Below is a small trained network, with its code and all its weights. Each question gives an input and a class and asks what happens when units are switched off, that is, made to give their printed mean instead of their output.

import numpy as np


def w(rows, s, z=0):
    codes = np.array(rows[::2]) - 128.0
    scale = np.full(codes.shape[1], s)
    scale[-1] = z or s
    return codes * scale


def norm(h):
    return h / np.sqrt((h * h).mean(-1, keepdims=True) + 1e-5)


def f(y):
    return y / 2 * (1 + np.tanh(0.7978845608 * (y + 0.044715 * y**3)))


def log_softmax(a):
    a = a - a.max(-1, keepdims=True)
    return a - np.log(np.exp(a).sum(-1, keepdims=True))


def net(x, mask):
    res = np.array(x, float).reshape(1, 6) / 4 @ E
    u = 0
    for l in range(4):
        y = f(norm(res) @ A[l][:, :-1].T + A[l][:, -1])
        res = res + np.where(mask[u : u + 10], y, B[l][:, -1]) @ B[l][:, :-1]
        u += 10
    return log_softmax(norm(res)[-1] @ U[:, :-1].T + U[:, -1])


A, B = {}, {}
E = w([
[115,189,127],'x0',
[131,100,1],'x1',
[192,75,114],'x2',
[205,148,136],'x3',
[126,93,170],'x4',
[79,199,156],'x5',
],0.0063)
A[0] = w([
[127,113,115,117],'L0N0',
[74,175,191,162],'L0N1',
[152,98,158,108],'L0N2',
[54,98,171,184],'L0N3',
[141,167,195,135],'L0N4',
[170,113,80,86],'L0N5',
[93,30,165,105],'L0N6',
[2,118,244,254],'L0N7',
[189,103,155,134],'L0N8',
[141,172,81,150],'L0N9',
],0.0095,0.005)
B[0] = w([
[121,135,131,127],'L0N0',
[255,220,59,182],'L0N1',
[88,112,149,132],'L0N2',
[176,71,51,176],'L0N3',
[243,123,64,158],'L0N4',
[129,177,144,133],'L0N5',
[116,73,155,154],'L0N6',
[175,102,56,254],'L0N7',
[90,89,91,144],'L0N8',
[63,96,88,145],'L0N9',
],0.0074,0.009)
A[1] = w([
[93,102,145,33],'L1N0',
[123,73,231,128],'L1N1',
[161,173,102,22],'L1N2',
[156,129,25,129],'L1N3',
[73,151,96,113],'L1N4',
[150,98,71,57],'L1N5',
[168,92,107,201],'L1N6',
[247,112,75,198],'L1N7',
[150,132,97,5],'L1N8',
[120,144,165,114],'L1N9',
],0.011,0.0014)
B[1] = w([
[119,121,161,121],'L1N0',
[77,140,1,131],'L1N1',
[134,91,223,149],'L1N2',
[49,114,126,222],'L1N3',
[155,103,110,137],'L1N4',
[108,136,140,175],'L1N5',
[76,129,84,177],'L1N6',
[88,249,67,251],'L1N7',
[111,154,157,143],'L1N8',
[139,229,108,116],'L1N9',
],0.0056,0.011)
A[2] = w([
[156,133,134,117],'L2N0',
[99,145,157,52],'L2N1',
[35,132,120,146],'L2N2',
[168,128,141,62],'L2N3',
[56,81,39,254],'L2N4',
[157,129,119,86],'L2N5',
[248,82,159,21],'L2N6',
[36,134,168,83],'L2N7',
[113,100,137,42],'L2N8',
[2,140,143,207],'L2N9',
],0.0091,0.0015)
B[2] = w([
[119,172,125,125],'L2N0',
[110,10,124,115],'L2N1',
[52,179,95,160],'L2N2',
[255,93,101,119],'L2N3',
[27,165,162,254],'L2N4',
[107,113,96,130],'L2N5',
[152,185,124,122],'L2N6',
[245,178,214,127],'L2N7',
[167,84,169,120],'L2N8',
[97,192,207,163],'L2N9',
],0.0047,0.0086)
A[3] = w([
[174,136,143,193],'L3N0',
[210,254,227,197],'L3N1',
[38,37,134,114],'L3N2',
[117,54,143,117],'L3N3',
[148,66,76,154],'L3N4',
[80,156,91,142],'L3N5',
[84,143,119,77],'L3N6',
[142,195,100,165],'L3N7',
[224,136,120,251],'L3N8',
[168,207,170,79],'L3N9',
],0.0093,0.0031)
B[3] = w([
[46,185,70,132],'L3N0',
[113,76,52,197],'L3N1',
[181,114,107,221],'L3N2',
[212,3,163,122],'L3N3',
[166,194,61,167],'L3N4',
[118,173,148,255],'L3N5',
[142,139,171,163],'L3N6',
[85,126,106,246],'L3N7',
[56,199,24,192],'L3N8',
[134,107,110,143],'L3N9',
],0.0071,0.0043)
U = w([
[155,89,181,40],'0',
[141,214,46,214],'1',
[145,166,124,107],'2',
[242,137,210,22],'3',
[168,70,156,73],'4',
[247,128,203,1],'5',
[84,175,182,143],'6',
[214,5,128,156],'7',
],0.017,0.0085)

Each question gives the input, the list of numbers given to net, and the class t.
The units are the neurons (one row each of A and B). Each row of codes is followed by its name. A weight is (code - 128) times the scale printed after its matrix; where a second scale follows, it is the last column's (A, B and U).
mask holds one flag per neuron, layer by layer. A switched-off neuron (its flag False) gives its mean, the last column of its row in B, instead of its output. The means were averaged over made-up inputs and are rounded, as every weight is.
A unit's drop is (log p(t) with every unit on - log p(t) with that unit switched off) / (log p(t) with every unit on - log p(t) with every unit switched off).
k most important neurons: the k neurons with the biggest drops, biggest first
top k neurons in layer l: the k neurons of layer l with the biggest drops, biggest first
drop when u is switched off: that unit's drop, to one decimal
input [7,8,4,3,-3,5], class 6: 2 most important neurons => L0N1, L0N7
input [5,-1,7,-3,8,-1], class 7: 2 most important neurons => L0N1, L0N6
input [-7,7,-6,1,6,-4], class 6: most important neuron => L2N4
input [5,4,0,4,5,-5], class 6: 2 most important neurons => L0N1, L0N7
input [-3,3,-5,-6,8,-8], class 7: 2 most important neurons => L1N7, L0N1
input [-6,-3,8,-5,-4,-3], class 7: 2 most important neurons => L1N7, L0N1
input [-1,2,8,-4,-5,1], class 6: 2 most important neurons => L0N7, L0N1
input [-6,1,1,6,8,-5], class 7: 3 most important neurons => L0N1, L1N7, L0N7
input [-2,0,-3,4,8,-6], class 7: 2 most important neurons => L0N1, L1N7
input [-7,-3,6,-6,-2,3], class 7: 2 most important neurons => L0N6, L0N1
input [3,3,3,-4,-1,6], class 6: top 2 neurons in layer 0 => L0N4, L0N7
input [3,8,6,8,-5,8], class 6: 2 most important neurons => L0N1, L0N7
input [-4,-2,3,2,2,-6], class 7: top 2 neurons in layer 1 => L1N7, L1N3
input [-6,4,7,-5,3,-6], class 7: top neuron in layer 3 => L3N3
input [7,4,-1,6,8,-8], class 6: drop when L2N1 is switched off => 0.0
input [-1,-6,6,-8,-5,-6], class 7: drop when L1N7 is switched off => 0.1
input [-6,-7,3,-3,-1,-6], class 7: drop when L0N1 is switched off => 0.3
